Below are the code and all the weights of a small trained network. Each question names an input and a class and asks about switching units off, where a switched-off unit gives its printed mean instead of its output.

import numpy as np


def w(rows, s, z=0):
    codes = np.array(rows[::2]) - 128.0
    scale = np.full(codes.shape[1], s)
    scale[-1] = z or s
    return codes * scale


def f(y):
    return y / 2 * (1 + np.tanh(0.7978845608 * (y + 0.044715 * y**3)))


def log_softmax(a):
    a = a - a.max(-1, keepdims=True)
    return a - np.log(np.exp(a).sum(-1, keepdims=True))


def net(x, mask):
    res = np.array(x, float).reshape(1, 3) / 4 @ E
    y = f(res @ A[0][:, :-1].T + A[0][:, -1])
    res = res + np.where(mask, y, B[0][:, -1]) @ B[0][:, :-1]
    return log_softmax(res[-1] @ U[:, :-1].T + U[:, -1])


A, B = {}, {}
E = w([
[91,45,158,68,161,53,149,43],'x0',
[177,183,172,172,84,148,127,24],'x1',
[254,103,88,55,144,124,31,134],'x2',
],0.0056)
A[0] = w([
[106,80,128,101,131,105,128,80,70],'neuron 1',
[158,223,124,177,117,165,106,206,107],'neuron 2',
[71,61,122,95,145,118,120,253,81],'neuron 3',
[116,101,130,103,127,101,140,90,78],'neuron 4',
[167,178,145,168,115,138,126,27,94],'neuron 5',
[240,109,113,90,129,101,73,128,114],'neuron 6',
[117,134,111,123,129,130,128,126,8],'neuron 7',
[49,160,143,168,126,122,162,125,116],'neuron 8',
[124,129,118,122,125,135,123,135,5],'neuron 9',
[136,147,149,137,96,131,108,91,96],'neuron 10',
[153,191,123,168,115,151,123,208,82],'neuron 11',
[212,100,124,107,137,134,102,131,101],'neuron 12',
[102,84,153,97,133,101,120,75,81],'neuron 13',
[196,126,133,92,146,125,98,134,68],'neuron 14',
[124,121,121,126,121,122,139,120,31],'neuron 15',
[67,146,133,177,120,107,160,127,116],'neuron 16',
[110,80,130,100,134,108,132,72,65],'neuron 17',
[98,76,133,100,139,93,131,51,125],'neuron 18',
[123,108,140,107,139,89,138,94,56],'neuron 19',
[167,174,148,162,120,146,130,34,86],'neuron 20',
[166,105,119,99,139,122,112,157,76],'neuron 21',
[69,140,138,158,126,128,153,118,89],'neuron 22',
[117,134,129,132,123,131,136,122,19],'neuron 23',
[72,138,138,165,135,139,168,118,94],'neuron 24',
[98,128,121,150,119,125,147,117,253],'neuron 25',
[88,124,138,148,138,137,160,139,71],'neuron 26',
[70,155,135,144,123,127,161,121,78],'neuron 27',
],0.011,0.0047)
B[0] = w([
[142,74,82,134,128,143,149,122,156],'neuron 1',
[152,2,121,126,148,143,164,102,244],'neuron 2',
[104,187,3,140,120,39,152,148,224],'neuron 3',
[137,86,99,134,126,144,137,126,143],'neuron 4',
[101,162,36,129,122,53,148,165,188],'neuron 5',
[128,178,152,134,99,204,86,124,254],'neuron 6',
[131,114,70,136,110,145,133,143,99],'neuron 7',
[136,153,123,130,102,186,90,133,208],'neuron 8',
[127,111,64,147,107,147,129,137,100],'neuron 9',
[114,136,98,130,144,113,129,140,134],'neuron 10',
[139,29,79,135,134,146,155,108,203],'neuron 11',
[116,155,121,127,102,179,105,129,194],'neuron 12',
[137,61,96,131,131,149,145,126,170],'neuron 13',
[120,139,86,129,98,187,110,145,172],'neuron 14',
[133,114,83,139,112,146,132,136,103],'neuron 15',
[141,154,122,127,104,177,104,129,191],'neuron 16',
[134,65,81,141,130,161,144,134,158],'neuron 17',
[155,53,143,132,145,133,149,113,209],'neuron 18',
[140,80,79,140,120,146,137,131,137],'neuron 19',
[105,157,35,128,133,71,143,159,179],'neuron 20',
[122,152,77,138,100,157,126,134,151],'neuron 21',
[130,136,97,122,111,178,103,136,166],'neuron 22',
[131,116,68,136,107,148,124,140,102],'neuron 23',
[135,143,101,126,103,179,100,137,177],'neuron 24',
[127,162,227,116,147,123,114,116,217],'neuron 25',
[133,143,80,133,108,159,117,139,143],'neuron 26',
[135,132,81,116,96,168,100,128,161],'neuron 27',
],0.027,0.0055)
U = w([
[134,159,140,119,87,203,41,134,91],'0',
[155,29,128,139,161,136,158,100,78],'1',
[95,171,71,134,133,44,132,176,64],'2',
[126,156,251,101,178,96,103,108,254],'3',
],0.011,0.0025)

Each question gives the input, the list of numbers given to net, and the class t.
The units are the neurons (one row each of A and B). Each row of codes is followed by its name. A weight is (code - 128) times the scale printed after its matrix; where a second scale follows, it is the last column's (A, B and U).
mask holds one flag per neuron, in row order. A switched-off neuron (its flag False) gives its mean, the last column of its row in B, instead of its output. The means were averaged over made-up inputs and are rounded, as every weight is.
A unit's drop is (log p(t) with every unit on - log p(t) with that unit switched off) / (log p(t) with every unit on - log p(t) with every unit switched off).
The circuit of an input: a set's keep is (log p(t) with only the set's units on - log p(t) with every unit switched off) / (log p(t) with every unit on - log p(t) with every unit switched off). Starting from the 12 units with the biggest drops (on a tie, the unit counted first), units are removed one at a time, each time the one whose removal leaves the highest keep (on an exact tie, the one counted first), for as long as the keep stays at least 0.8.
units of the circuit, in order: the units of the circuit, biggest drop first
most important unit: the unit with the biggest drop
top k neurons: the k neurons with the biggest drops, biggest first
drop of u: that unit's drop, to one decimal
input [-8,-1,7], class 1: top 4 neurons : (neuron 2; neuron 11; neuron 8; neuron 16)
input [-6,8,-2], class 2: most important unit : neuron 5
input [-4,-1,-2], class 1: top 3 neurons : (neuron 2; neuron 6; neuron 11)
input [-5,8,-1], class 2: top 2 neurons : (neuron 5; neuron 20)
input [-6,6,-1], class 1: top 3 neurons : (neuron 2; neuron 3; neuron 11)
input [6,-4,-6], class 0: top 3 neurons : (neuron 2; neuron 8; neuron 16)
input [1,-7,-8], class 0: top 2 neurons : (neuron 8; neuron 16)
input [-8,-7,-7], class 1: top 3 neurons : (neuron 2; neuron 11; neuron 6)
input [-6,6,-2], class 1: top 2 neurons : (neuron 2; neuron 3)
input [-6,-7,-5], class 2: top 2 neurons : (neuron 3; neuron 18)
input [-1,-3,-1], class 3: top 2 neurons : (neuron 5; neuron 20)
input [7,4,-7], class 0: top 4 neurons : (neuron 8; neuron 2; neuron 16; neuron 24)
input [6,-2,-6], class 0: top 2 neurons : (neuron 2; neuron 8)
input [3,-6,-7], class 0: units of the circuit, in order : (neuron 8)
input [-6,4,5], class 1: top 3 neurons : (neuron 2; neuron 11; neuron 8)
input [3,-8,-4], class 2: drop of neuron 3 : 1.5
input [-4,-1,3], class 1: drop of neuron 25 : 0.2
input [1,1,3], class 3: drop of neuron 8 : 0.1
